Below are the code and all the weights of a small trained network. Each question names an input and a target symbol and asks about switching units off, where a switched-off unit gives its printed mean instead of its output.

import numpy as np


def w(rows, s, z=0):
    codes = np.array(rows[::2]) - 128.0
    scale = np.full(codes.shape[1], s)
    scale[-1] = z or s
    return codes * scale


def f(y):
    return y / 2 * (1 + np.tanh(0.7978845608 * (y + 0.044715 * y**3)))


def softmax(a):
    e = np.exp(a - a.max(-1, keepdims=True))
    return e / e.sum(-1, keepdims=True)


def log_softmax(a):
    a = a - a.max(-1, keepdims=True)
    return a - np.log(np.exp(a).sum(-1, keepdims=True))


def net(x, mask):
    ids = ['ΘΛΞΩαβδτφ'.index(c) for c in x.split()]
    T = len(ids)
    res = E[ids] + P[:T]
    r = res
    for j in range(3):
        rows = slice(2 * j, 2 * j + 2)
        q, k, v = (r @ M[0][rows].T for M in (Q, K, V))
        z = softmax(np.where(np.tri(T) > 0, q @ k.T / 2**0.5, -1e9)) @ v
        o = O[0][rows]
        res = res + np.where(mask[j], z, o[:, -1]) @ o[:, :-1]
    y = f(res @ A[0][:, :-1].T + A[0][:, -1])
    res = res + np.where(mask[3:7], y, B[0][:, -1]) @ B[0][:, :-1]
    return log_softmax(res[-1] @ U[:, :-1].T + U[:, -1])


Q, K, V, O, A, B = {}, {}, {}, {}, {}, {}
E = w([
[59,98,128,140,113],'Θ',
[77,79,150,128,111],'Λ',
[91,167,115,140,201],'Ξ',
[71,213,104,131,251],'Ω',
[128,75,191,51,121],'α',
[225,116,181,92,193],'β',
[63,84,111,196,147],'δ',
[168,141,102,98,139],'τ',
[53,135,171,165,98],'φ',
],0.018)
P = w([
[122,179,59,146,113],'0',
[73,165,55,150,176],'1',
[157,182,100,245,127],'2',
[76,132,88,134,166],'3',
[180,140,146,194,149],'4',
[88,112,109,119,179],'5',
[198,136,176,165,188],'6',
[74,94,124,117,171],'7',
[194,119,149,194,166],'8',
[91,87,118,108,150],'9',
],0.011)
Q[0] = w([
[138,118,149,146,100],'h1',
[174,153,112,174,72],'h1',
[170,139,160,246,175],'h2',
[134,188,169,167,48],'h2',
[175,133,63,93,101],'h3',
[124,108,116,141,126],'h3',
],0.014)
K[0] = w([
[74,147,117,135,197],'h1',
[108,252,126,94,74],'h1',
[89,128,197,118,130],'h2',
[83,205,84,96,125],'h2',
[81,212,111,108,108],'h3',
[91,146,112,111,112],'h3',
],0.012)
V[0] = w([
[164,67,21,222,230],'h1',
[61,66,169,211,112],'h1',
[84,255,191,174,119],'h2',
[91,107,221,118,114],'h2',
[93,154,133,152,202],'h3',
[163,117,158,142,107],'h3',
],0.008)
O[0] = w([
[133,210,90,193,241,254],'h1',
[1,147,151,173,209,204],'h1',
[44,168,247,44,97,172],'h2',
[54,203,192,131,27,130],'h2',
[94,216,111,105,85,194],'h3',
[242,234,231,202,60,111],'h3',
],0.0066,0.0088)
A[0] = w([
[217,205,192,114,108,102],'n1',
[84,216,145,141,119,166],'n2',
[98,99,142,150,208,3],'n3',
[108,126,108,1,142,87],'n4',
],0.0085,0.0021)
B[0] = w([
[130,128,143,247,56,146],'n1',
[181,97,159,130,63,254],'n2',
[96,88,186,154,99,247],'n3',
[80,49,126,35,82,130],'n4',
],0.014,0.01)
U = w([
[104,133,84,119,95,74],'Θ',
[111,119,98,111,107,76],'Λ',
[46,198,48,58,236,187],'Ξ',
[118,73,147,46,160,110],'Ω',
[167,7,107,116,88,76],'α',
[171,100,93,145,81,116],'β',
[65,149,116,201,213,69],'δ',
[183,117,103,125,255,254],'τ',
[126,151,194,101,26,160],'φ',
],0.0084,0.0075)

Each question gives the input, a string of symbols that net reads in full, and the target symbol t.
The units are the heads (2 rows each of Q, K, V and O) and the neurons (one row each of A and B). Each row of codes is followed by its name. A weight is (code - 128) times the scale printed after its matrix; where a second scale follows, it is the last column's (O, A, B and U).
mask holds one flag per unit, heads first, then neurons. A switched-off unit (its flag False) gives its mean, the last column of its rows in O or B, instead of its output. The means were averaged over made-up inputs and are rounded, as every weight is.
A unit's drop is (log p(t) with every unit on - log p(t) with that unit switched off) / (log p(t) with every unit on - log p(t) with every unit switched off).
The circuit of an input: a set's keep is (log p(t) with only the set's units on - log p(t) with every unit switched off) / (log p(t) with every unit on - log p(t) with every unit switched off). Starting from all 7 units, units are removed one at a time, each time the one whose removal leaves the highest keep (on an exact tie, the one counted first), for as long as the keep stays at least 0.8.
circuit, biggest first: the units of the circuit, biggest drop first
unit that matters most: the unit with the biggest drop
k most important neurons: the k neurons with the biggest drops, biggest first
heads that matter: for each layer, one digit per head in row order, 1 if its drop is at least 0.15 and else 0, layers parted by /
drop of u: that unit's drop, to one decimal
input τ δ φ φ Ξ, target φ: circuit, biggest first	(h2, n2)
input δ δ φ φ δ τ φ Ξ Ω, target φ: heads that matter	010
input δ δ φ Ξ, target φ: unit that matters most	n2
input Λ δ Ξ Ξ β Λ φ δ Ξ τ, target Ξ: circuit, biggest first	(n2, n3, n1)
input φ δ φ α, target Ω: heads that matter	000
input δ τ τ, target τ: heads that matter	010
input δ τ δ φ φ δ β δ δ Θ, target δ: heads that matter	110
input τ τ β α, target Ω: circuit, biggest first	(n4, n1)
input Λ Ω τ τ Λ, target τ: heads that matter	100
input β τ Λ, target τ: heads that matter	110
input δ τ φ Λ β α Θ δ δ Θ, target δ: heads that matter	110
input φ β φ δ δ φ β, target φ: heads that matter	011
input φ δ β Ω, target τ: circuit, biggest first	(h1, h2, n2)
input δ δ Λ, target δ: circuit, biggest first	(h1)
input Ω φ τ φ Ξ β β φ δ, target φ: heads that matter	011
input Ξ δ Ω δ φ δ φ φ β, target φ: heads that matter	010
input Ω τ τ β β Ξ, target τ: heads that matter	111
input δ δ τ φ δ, target φ: 2 most important neurons	(n2, n3)
input Θ Ω Ξ δ δ δ τ δ α, target τ: 2 most important neurons	(n2, n1)
input β β β, target β: unit that matters most	n1
input φ α τ δ α β φ δ δ Λ, target δ: drop of n2	0.3
